Below is a small trained network, with its code and all its weights. Each question gives an input and a class and asks what happens when units are switched off, that is, made to give their printed mean instead of their output.

import numpy as np


def w(rows, s, z=0):
    codes = np.array(rows[::2]) - 128.0
    scale = np.full(codes.shape[1], s)
    scale[-1] = z or s
    return codes * scale


def f(y):
    return y / 2 * (1 + np.tanh(0.7978845608 * (y + 0.044715 * y**3)))


def log_softmax(a):
    a = a - a.max(-1, keepdims=True)
    return a - np.log(np.exp(a).sum(-1, keepdims=True))


def net(x, mask):
    res = np.array(x, float).reshape(1, 8) / 4 @ E
    y = f(res @ A[0][:, :-1].T + A[0][:, -1])
    res = res + np.where(mask, y, B[0][:, -1]) @ B[0][:, :-1]
    return log_softmax(res[-1] @ U[:, :-1].T + U[:, -1])


A, B = {}, {}
E = w([
[134,109,136,124,123,107,112,140,155,121],'x0',
[2,155,139,63,155,175,78,148,118,10],'x1',
[137,132,129,105,119,154,144,120,107,134],'x2',
[123,126,121,136,132,128,116,128,127,134],'x3',
[130,112,128,130,126,114,103,127,139,127],'x4',
[61,13,216,159,163,93,167,187,26,150],'x5',
[117,7,17,182,120,166,217,96,161,41],'x6',
[152,103,141,94,138,165,117,110,121,136],'x7',
],0.0076)
A[0] = w([
[130,175,181,112,127,113,112,122,152,140,152],'neuron 1',
[137,93,84,130,120,156,148,109,154,91,165],'neuron 2',
[130,129,151,90,100,111,108,118,128,140,152],'neuron 3',
[109,139,119,108,154,111,141,124,123,120,123],'neuron 4',
[32,173,124,76,159,168,101,132,132,37,50],'neuron 5',
[65,160,146,102,143,145,97,97,143,69,29],'neuron 6',
[122,119,152,140,163,131,154,146,99,128,105],'neuron 7',
[178,137,123,138,153,117,187,124,177,184,66],'neuron 8',
[180,125,111,154,135,101,148,124,125,206,70],'neuron 9',
[204,123,108,170,116,129,148,128,145,185,71],'neuron 10',
[194,115,109,147,93,84,144,111,118,198,94],'neuron 11',
[79,118,131,73,67,131,104,163,149,78,79],'neuron 12',
[141,156,95,127,99,117,98,83,146,117,53],'neuron 13',
[56,40,191,165,137,141,154,156,88,172,6],'neuron 14',
[123,193,162,112,115,144,71,147,136,193,170],'neuron 15',
[128,120,95,141,104,146,137,110,93,114,177],'neuron 16',
[150,188,186,111,146,119,88,143,143,121,158],'neuron 17',
[101,82,168,124,103,91,137,134,45,142,59],'neuron 18',
[125,191,201,104,126,111,132,118,81,151,143],'neuron 19',
[138,108,141,129,183,147,181,149,217,106,134],'neuron 20',
[133,210,200,118,118,129,62,136,138,182,152],'neuron 21',
[135,154,159,116,135,113,116,135,135,137,145],'neuron 22',
[130,146,148,101,105,116,113,116,106,143,165],'neuron 23',
[126,35,3,157,100,175,195,91,154,48,160],'neuron 24',
[138,152,157,130,142,132,95,128,152,147,152],'neuron 25',
[200,249,20,90,121,170,91,92,226,105,19],'neuron 26',
],0.011,0.0024)
B[0] = w([
[127,124,101,132,154,122,136,122,123,133,164],'neuron 1',
[112,149,89,155,129,92,131,140,135,123,174],'neuron 2',
[119,151,110,145,124,129,142,136,123,131,144],'neuron 3',
[150,116,127,114,117,144,128,118,139,135,132],'neuron 4',
[150,147,127,124,78,180,56,117,103,126,206],'neuron 5',
[121,124,121,130,98,166,85,133,111,108,171],'neuron 6',
[141,110,138,126,113,120,132,139,142,130,146],'neuron 7',
[128,125,134,128,111,161,81,118,112,119,162],'neuron 8',
[120,129,122,109,96,157,77,112,109,109,169],'neuron 9',
[116,141,118,126,102,176,76,132,104,112,172],'neuron 10',
[125,153,122,122,102,177,80,124,109,105,177],'neuron 11',
[124,130,127,134,118,166,92,113,105,130,163],'neuron 12',
[132,112,171,111,134,139,147,133,128,133,156],'neuron 13',
[133,125,219,127,125,117,165,143,162,134,194],'neuron 14',
[126,126,76,137,146,90,137,132,135,128,188],'neuron 15',
[126,122,115,132,144,111,107,124,147,125,145],'neuron 16',
[120,135,95,130,132,105,138,118,125,130,176],'neuron 17',
[117,112,189,142,126,123,158,139,158,129,174],'neuron 18',
[135,113,86,123,153,111,153,117,136,129,181],'neuron 19',
[129,141,113,126,144,130,147,122,120,146,150],'neuron 20',
[134,133,75,124,162,106,152,114,126,136,204],'neuron 21',
[146,127,107,127,132,130,151,124,126,133,148],'neuron 22',
[122,135,101,144,125,109,131,131,147,109,148],'neuron 23',
[138,144,47,113,174,81,159,115,122,146,248],'neuron 24',
[123,138,117,119,137,130,152,132,125,132,151],'neuron 25',
[118,85,255,141,125,108,183,159,157,137,248],'neuron 26',
],0.022,0.017)
U = w([
[127,159,51,134,195,60,173,104,132,149,211],'0',
[107,99,251,149,127,108,185,181,179,140,160],'1',
[118,164,128,126,78,193,47,106,87,99,2],'2',
],0.012,0.0011)

Each question gives the input, the list of numbers given to net, and the class t.
The units are the neurons (one row each of A and B). Each row of codes is followed by its name. A weight is (code - 128) times the scale printed after its matrix; where a second scale follows, it is the last column's (A, B and U).
mask holds one flag per neuron, in row order. A switched-off neuron (its flag False) gives its mean, the last column of its row in B, instead of its output. The means were averaged over made-up inputs and are rounded, as every weight is.
A unit's drop is (log p(t) with every unit on - log p(t) with that unit switched off) / (log p(t) with every unit on - log p(t) with every unit switched off).
The circuit of an input: a set's keep is (log p(t) with only the set's units on - log p(t) with every unit switched off) / (log p(t) with every unit on - log p(t) with every unit switched off). Starting from the 12 units with the biggest drops (on a tie, the unit counted first), units are removed one at a time, each time the one whose removal leaves the highest keep (on an exact tie, the one counted first), for as long as the keep stays at least 0.8.
units of the circuit, in order: the units of the circuit, biggest drop first
unit that matters most: the unit with the biggest drop
k most important neurons: the k neurons with the biggest drops, biggest first
drop of u: that unit's drop, to one decimal
input [5,-3,-3,2,-2,-5,-4,6], class 1: 2 most important neurons -> (neuron 26; neuron 24)
input [-3,8,3,-1,-5,3,-8,7], class 0: 2 most important neurons -> (neuron 21; neuron 19)
input [-6,-4,-6,5,2,-3,-2,7], class 2: unit that matters most -> neuron 24
input [5,-5,-2,-4,-3,3,-3,-5], class 2: units of the circuit, in order -> (neuron 26; neuron 24)
input [0,0,8,4,-6,-3,2,-5], class 1: 2 most important neurons -> (neuron 21; neuron 26)
input [-7,1,-6,-2,-8,6,-6,1], class 0: 4 most important neurons -> (neuron 26; neuron 19; neuron 21; neuron 15)
input [3,-7,-6,2,-4,-6,-5,-6], class 2: 3 most important neurons -> (neuron 11; neuron 10; neuron 9)
input [1,-7,-2,0,-2,8,-8,-8], class 0: 2 most important neurons -> (neuron 26; neuron 21)
input [8,4,3,-2,-5,3,-1,6], class 2: 2 most important neurons -> (neuron 26; neuron 5)
input [3,-8,0,7,6,0,6,0], class 2: 2 most important neurons -> (neuron 10; neuron 11)
input [7,6,-3,-4,-3,4,5,3], class 2: 4 most important neurons -> (neuron 5; neuron 26; neuron 21; neuron 12)
input [-5,-5,-3,0,-7,5,0,-8], class 1: 2 most important neurons -> (neuron 14; neuron 5)
input [-2,2,3,-7,7,-4,-2,0], class 1: 2 most important neurons -> (neuron 24; neuron 26)
input [-6,-3,1,-4,2,4,-6,3], class 0: unit that matters most -> neuron 26
input [-8,-4,-5,-3,-8,-8,7,0], class 1: 4 most important neurons -> (neuron 26; neuron 21; neuron 13; neuron 15)
input [0,-7,0,-3,-5,2,-5,1], class 2: 2 most important neurons -> (neuron 24; neuron 11)
input [-4,4,8,-3,6,-5,-3,-7], class 1: drop of neuron 26 -> 2.9
input [1,-2,-5,5,8,-7,1,8], class 1: drop of neuron 26 -> 0.1
input [-1,-4,-1,-6,-4,6,-7,5], class 0: drop of neuron 26 -> 2.4
input [4,6,0,-1,-1,-8,-2,6], class 1: units of the circuit, in order -> (neuron 26)
